Below are the code and all the weights of a small trained network. Each question names an input and a class and asks about switching units off, where a switched-off unit gives its printed mean instead of its output.

import numpy as np


def w(rows, s, z=0):
    codes = np.array(rows[::2]) - 128.0
    scale = np.full(codes.shape[1], s)
    scale[-1] = z or s
    return codes * scale


def f(y):
    return np.maximum(y, 0)


def log_softmax(a):
    a = a - a.max(-1, keepdims=True)
    return a - np.log(np.exp(a).sum(-1, keepdims=True))


def net(x, mask):
    res = np.array(x, float).reshape(1, 5) / 4 @ E
    y = f(res @ A[0][:, :-1].T + A[0][:, -1])
    res = res + np.where(mask, y, B[0][:, -1]) @ B[0][:, :-1]
    return log_softmax(res[-1] @ U[:, :-1].T + U[:, -1])


A, B = {}, {}
E = w([
[77,156,11],'x0',
[53,124,132],'x1',
[129,127,129],'x2',
[128,129,127],'x3',
[133,195,151],'x4',
],0.011)
A[0] = w([
[217,200,108,142],'N0',
[121,252,82,114],'N1',
[161,143,92,130],'N2',
[50,74,156,73],'N3',
[200,194,113,107],'N4',
[176,113,154,118],'N5',
[126,196,214,107],'N6',
[137,102,76,66],'N7',
[3,203,198,110],'N8',
[113,135,137,244],'N9',
[121,170,154,255],'N10',
[129,127,142,198],'N11',
[99,147,146,126],'N12',
[55,186,175,120],'N13',
],0.015,0.0081)
B[0] = w([
[161,64,53,215],'N0',
[65,92,208,241],'N1',
[80,87,77,172],'N2',
[135,46,112,183],'N3',
[195,110,127,185],'N4',
[58,50,82,188],'N5',
[70,101,203,217],'N6',
[104,70,184,167],'N7',
[148,1,38,244],'N8',
[127,237,87,248],'N9',
[113,230,98,254],'N10',
[97,142,101,198],'N11',
[140,119,115,157],'N12',
[195,156,157,202],'N13',
],0.025,0.0078)
U = w([
[232,76,103,114],'0',
[66,105,184,64],'1',
[123,153,90,162],'2',
[127,152,89,153],'3',
[147,120,131,249],'4',
[178,195,140,101],'5',
[252,151,209,69],'6',
[229,156,206,64],'7',
],0.013,0.011)

Each question gives the input, the list of numbers given to net, and the class t.
The units are the neurons (one row each of A and B). Each row of codes is followed by its name. A weight is (code - 128) times the scale printed after its matrix; where a second scale follows, it is the last column's (A, B and U).
mask holds one flag per neuron, in row order. A switched-off neuron (its flag False) gives its mean, the last column of its row in B, instead of its output. The means were averaged over made-up inputs and are rounded, as every weight is.
A unit's drop is (log p(t) with every unit on - log p(t) with that unit switched off) / (log p(t) with every unit on - log p(t) with every unit switched off).
The circuit of an input: a set's keep is (log p(t) with only the set's units on - log p(t) with every unit switched off) / (log p(t) with every unit on - log p(t) with every unit switched off). Starting from the 12 units with the biggest drops (on a tie, the unit counted first), units are removed one at a time, each time the one whose removal leaves the highest keep (on an exact tie, the one counted first), for as long as the keep stays at least 0.8.
circuit, biggest first: the units of the circuit, biggest drop first
unit that matters most: the unit with the biggest drop
top k neurons: the k neurons with the biggest drops, biggest first
drop of u: that unit's drop, to one decimal
input [8,-4,-3,-2,7], class 1: unit that matters most	N1
input [-7,8,-8,6,3], class 0: top 3 neurons	[N8; N13; N1]
input [-8,-5,0,-1,3], class 1: top 2 neurons	[N6; N5]
input [5,6,-5,-1,8], class 4: top 2 neurons	[N1; N8]
input [-6,8,8,0,-3], class 0: top 3 neurons	[N8; N3; N1]
input [-6,-5,2,-3,-2], class 1: top 4 neurons	[N5; N6; N8; N13]
input [6,8,8,-6,8], class 0: top 2 neurons	[N8; N13]
input [5,-8,-2,-1,5], class 0: top 2 neurons	[N0; N4]
input [7,5,2,6,3], class 1: top 2 neurons	[N1; N0]
input [3,-8,5,1,2], class 0: top 2 neurons	[N0; N4]
input [8,-7,-4,7,-5], class 1: circuit, biggest first	[N7; N1]
input [8,-6,0,-7,3], class 1: top 2 neurons	[N1; N8]
input [6,-8,-1,0,0], class 0: top 3 neurons	[N0; N4; N6]
input [8,-5,3,-7,1], class 1: circuit, biggest first	[N1]
input [-4,7,-2,1,3], class 0: top 2 neurons	[N8; N13]
input [8,3,4,-1,6], class 1: drop of N1	2.6
input [8,6,2,-3,-5], class 1: drop of N7	0.3
input [-8,0,5,1,-6], class 1: drop of N5	0.3
input [-8,1,5,6,-6], class 1: drop of N1	-0.1
input [8,4,1,3,-8], class 1: top neuron	[N7]
